Here is a tiny trained network, its code and every weight. The questions are about switching its units off for an input and a class, where a switched-off unit gives its printed mean instead of its output.

import numpy as np


def w(rows, s, z=0):
    codes = np.array(rows[::2]) - 128.0
    scale = np.full(codes.shape[1], s)
    scale[-1] = z or s
    return codes * scale


def f(y):
    return y / 2 * (1 + np.tanh(0.7978845608 * (y + 0.044715 * y**3)))


def log_softmax(a):
    a = a - a.max(-1, keepdims=True)
    return a - np.log(np.exp(a).sum(-1, keepdims=True))


def net(x, mask):
    res = np.array(x, float).reshape(1, 2) / 4 @ E
    y = f(res @ A[0][:, :-1].T + A[0][:, -1])
    res = res + np.where(mask, y, B[0][:, -1]) @ B[0][:, :-1]
    return log_softmax(res[-1] @ U[:, :-1].T + U[:, -1])


A, B = {}, {}
E = w([
[69,210,181,250,130,171,187,151],'x0',
[115,117,177,92,218,220,83,139],'x1',
],0.013)
A[0] = w([
[110,170,210,195,152,94,130,102,60],'N1',
[136,126,140,90,104,55,42,128,114],'N2',
[212,69,100,84,134,106,120,90,209],'N3',
[91,57,93,85,102,112,126,119,46],'N4',
[178,96,80,217,3,19,180,61,91],'N5',
[150,91,170,109,137,125,90,12,1],'N6',
[167,132,156,70,127,103,105,72,13],'N7',
[129,124,157,122,16,65,178,122,34],'N8',
[156,96,209,104,203,230,67,205,140],'N9',
[68,238,97,211,60,170,184,189,243],'N10',
],0.008,0.0058)
B[0] = w([
[173,180,191,107,171,138,71,163,164],'N1',
[143,151,176,111,91,180,92,176,167],'N2',
[111,127,149,112,82,137,95,113,207],'N3',
[205,194,150,124,119,125,102,123,151],'N4',
[131,166,110,145,146,127,140,88,232],'N5',
[220,216,191,105,231,131,138,157,138],'N6',
[214,248,169,99,171,116,132,175,144],'N7',
[196,216,144,140,188,68,171,139,170],'N8',
[140,149,110,182,125,85,162,53,216],'N9',
[115,125,146,115,90,148,59,98,248],'N10',
],0.014,0.016)
U = w([
[164,158,202,97,97,173,76,170,56],'0',
[177,169,98,148,196,91,233,41,61],'1',
[83,54,38,119,9,159,108,76,254],'2',
[127,112,87,106,219,124,181,233,61],'3',
],0.011,0.0079)

Each question gives the input, the list of numbers given to net, and the class t.
The units are the neurons (one row each of A and B). Each row of codes is followed by its name. A weight is (code - 128) times the scale printed after its matrix; where a second scale follows, it is the last column's (A, B and U).
mask holds one flag per neuron, in row order. A switched-off neuron (its flag False) gives its mean, the last column of its row in B, instead of its output. The means were averaged over made-up inputs and are rounded, as every weight is.
A unit's drop is (log p(t) with every unit on - log p(t) with that unit switched off) / (log p(t) with every unit on - log p(t) with every unit switched off).
The circuit of an input: a set's keep is (log p(t) with only the set's units on - log p(t) with every unit switched off) / (log p(t) with every unit on - log p(t) with every unit switched off). Starting from all 10 units, units are removed one at a time, each time the one whose removal leaves the highest keep (on an exact tie, the one counted first), for as long as the keep stays at least 0.8.
units of the circuit, in order: the units of the circuit, biggest drop first
most important unit: the unit with the biggest drop
top k neurons: the k neurons with the biggest drops, biggest first
drop of u: that unit's drop, to one decimal
input [4,5], class 1: most important unit	N9
input [-5,6], class 1: top 2 neurons	N9; N10
input [-3,1], class 2: units of the circuit, in order	N1; N8
input [3,-3], class 2: units of the circuit, in order	N10; N7; N6
input [-3,-1], class 2: top 3 neurons	N1; N8; N6
input [-4,5], class 1: top 2 neurons	N9; N10
input [7,8], class 1: top 3 neurons	N9; N2; N3
input [6,-4], class 0: top 2 neurons	N10; N1
input [-2,4], class 1: top 2 neurons	N10; N9
input [1,3], class 2: top 2 neurons	N8; N5
input [-6,-5], class 0: top 2 neurons	N2; N9
input [6,-5], class 0: top 3 neurons	N10; N9; N1
input [-2,6], class 1: top 2 neurons	N9; N10
input [-1,2], class 2: top 2 neurons	N8; N5
input [4,-4], class 0: most important unit	N10
input [6,7], class 1: top 3 neurons	N9; N2; N3
input [0,-3], class 2: drop of N7	0.2
input [1,2], class 2: drop of N5	0.1
input [-4,7], class 1: drop of N9	0.9
input [8,-1], class 0: drop of N1	0.2
input [7,-3], class 0: top neuron	N1
